Below is a small trained network, with its code and all its weights. Each question gives an input and a target symbol and asks what happens when units are switched off, that is, made to give their printed mean instead of their output.

import numpy as np


def w(rows, s, z=0):
    codes = np.array(rows[::2]) - 128.0
    scale = np.full(codes.shape[1], s)
    scale[-1] = z or s
    return codes * scale


def f(y):
    return np.maximum(y, 0)


def softmax(a):
    e = np.exp(a - a.max(-1, keepdims=True))
    return e / e.sum(-1, keepdims=True)


def log_softmax(a):
    a = a - a.max(-1, keepdims=True)
    return a - np.log(np.exp(a).sum(-1, keepdims=True))


def net(x, mask):
    ids = ['ΛΠημξσψ'.index(c) for c in x.split()]
    T = len(ids)
    res = E[ids] + P[:T]
    q, k, v = (res @ M[0].T for M in (Q, K, V))
    z = softmax(np.where(np.tri(T) > 0, q @ k.T / 2**0.5, -1e9)) @ v
    res = res + np.where(mask[0], z, O[0][:, -1]) @ O[0][:, :-1]
    y = f(res @ A[0][:, :-1].T + A[0][:, -1])
    res = res + np.where(mask[1:25], y, B[0][:, -1]) @ B[0][:, :-1]
    return log_softmax(res[-1] @ U[:, :-1].T + U[:, -1])


Q, K, V, O, A, B = {}, {}, {}, {}, {}, {}
E = w([
[95,120,156,144],'Λ',
[116,88,155,148],'Π',
[156,91,154,113],'η',
[109,170,162,103],'μ',
[197,217,163,4],'ξ',
[228,90,145,59],'σ',
[28,224,143,152],'ψ',
],0.014)
P = w([
[143,131,204,105],'0',
[119,115,61,95],'1',
[85,117,115,49],'2',
[172,147,243,156],'3',
[201,179,45,186],'4',
[75,104,49,11],'5',
[72,59,186,120],'6',
[209,147,148,241],'7',
],0.012)
Q[0] = w([
[129,118,219,138],'H1',
[24,67,169,4],'H1',
],0.016)
K[0] = w([
[149,136,8,138],'H1',
[200,178,146,197],'H1',
],0.016)
V[0] = w([
[252,90,114,91],'H1',
[126,228,113,80],'H1',
],0.017)
O[0] = w([
[211,189,77,175,252],'H1',
[111,176,142,4,243],'H1',
],0.013,0.0033)
A[0] = w([
[206,63,78,104,156],'N1',
[70,105,223,72,123],'N2',
[90,113,27,76,132],'N3',
[147,231,82,209,59],'N4',
[45,218,171,126,97],'N5',
[165,64,130,53,150],'N6',
[98,56,112,179,187],'N7',
[208,135,82,215,95],'N8',
[20,30,152,255,104],'N9',
[9,186,128,227,92],'N10',
[199,92,144,117,125],'N11',
[31,140,118,179,94],'N12',
[141,191,132,67,120],'N13',
[219,16,164,64,99],'N14',
[70,201,141,194,143],'N15',
[215,94,147,95,92],'N16',
[107,35,127,234,141],'N17',
[127,222,133,89,146],'N18',
[29,46,129,239,109],'N19',
[27,25,182,60,6],'N20',
[117,104,35,131,167],'N21',
[104,116,130,163,150],'N22',
[119,101,117,229,110],'N23',
[77,52,162,220,97],'N24',
],0.0075,0.019)
B[0] = w([
[103,185,143,190,220],'N1',
[115,154,96,74,254],'N2',
[162,144,166,88,176],'N3',
[55,93,88,23,191],'N4',
[117,108,33,99,178],'N5',
[120,156,166,204,223],'N6',
[63,132,149,170,220],'N7',
[67,149,100,65,227],'N8',
[114,60,79,55,172],'N9',
[75,100,4,191,140],'N10',
[89,152,86,164,171],'N11',
[141,141,131,229,136],'N12',
[165,95,100,172,215],'N13',
[87,196,1,146,166],'N14',
[107,180,92,110,173],'N15',
[21,144,66,128,155],'N16',
[179,102,104,201,195],'N17',
[175,45,128,130,243],'N18',
[111,41,104,31,165],'N19',
[210,78,39,225,214],'N20',
[157,146,189,141,198],'N21',
[86,143,122,163,164],'N22',
[161,98,107,153,164],'N23',
[150,83,75,36,153],'N24',
],0.0074,0.0095)
U = w([
[135,9,99,123,2],'Λ',
[143,65,156,254,176],'Π',
[137,208,133,208,151],'η',
[75,136,72,108,81],'μ',
[230,103,195,130,144],'ξ',
[16,147,251,107,250],'σ',
[60,142,225,37,123],'ψ',
],0.0061,0.0071)

Each question gives the input, a string of symbols that net reads in full, and the target symbol t.
The units are the heads (2 rows each of Q, K, V and O) and the neurons (one row each of A and B). Each row of codes is followed by its name. A weight is (code - 128) times the scale printed after its matrix; where a second scale follows, it is the last column's (O, A, B and U).
mask holds one flag per unit, heads first, then neurons. A switched-off unit (its flag False) gives its mean, the last column of its rows in O or B, instead of its output. The means were averaged over made-up inputs and are rounded, as every weight is.
A unit's drop is (log p(t) with every unit on - log p(t) with that unit switched off) / (log p(t) with every unit on - log p(t) with every unit switched off).
The circuit of an input: a set's keep is (log p(t) with only the set's units on - log p(t) with every unit switched off) / (log p(t) with every unit on - log p(t) with every unit switched off). Starting from the 12 units with the biggest drops (on a tie, the unit counted first), units are removed one at a time, each time the one whose removal leaves the highest keep (on an exact tie, the one counted first), for as long as the keep stays at least 0.8.
circuit, biggest first: the units of the circuit, biggest drop first
most important unit: the unit with the biggest drop
top k neurons: the k neurons with the biggest drops, biggest first
drop of u: that unit's drop, to one decimal
input ξ ξ Λ Π, target ξ: circuit, biggest first	(H1, N18, N13)
input σ μ σ σ η ξ η Λ, target ξ: circuit, biggest first	(H1, N18, N13)
input Λ ψ ξ μ σ ψ σ, target μ: circuit, biggest first	(N4, H1, N8)
input Π η η μ μ Π, target ψ: circuit, biggest first	(H1, N3)
input σ Λ η σ μ σ ξ ξ, target μ: circuit, biggest first	(H1, N4, N8)
input ψ σ σ Π Π, target μ: top 2 neurons	(N4, N8)
input Π σ ξ Π η ψ Λ ψ, target μ: circuit, biggest first	(N20, H1, N5)
input Π Λ Λ μ η, target σ: circuit, biggest first	(H1, N20)
input μ Λ Π Π μ μ σ Π, target ψ: circuit, biggest first	(H1)
input η ξ η η, target ξ: circuit, biggest first	(H1, N18)
input Λ μ η σ ξ σ ξ, target ξ: circuit, biggest first	(H1, N18)
input Λ η Π η ψ, target Π: top 3 neurons	(N2, N8, N12)
input σ σ σ ψ σ, target μ: circuit, biggest first	(H1, N4, N8)
input ξ Λ ξ, target ξ: circuit, biggest first	(N18, H1, N13)
input μ Π η Π Λ σ η, target σ: most important unit	N20
input η Π Π, target η: top 2 neurons	(N18, N20)
input σ ψ μ μ, target μ: top 2 neurons	(N20, N2)
input Λ η Π, target σ: top 2 neurons	(N20, N18)
input η η Π Λ σ η Π ψ, target μ: top 2 neurons	(N4, N10)
input η ξ ψ Π η, target Λ: most important unit	N20
input Π η Π, target Π: drop of N9	-0.1
input ψ η Π σ Π μ, target η: drop of N9	0.2
input Π η Π η ψ, target Π: drop of N16	0.1
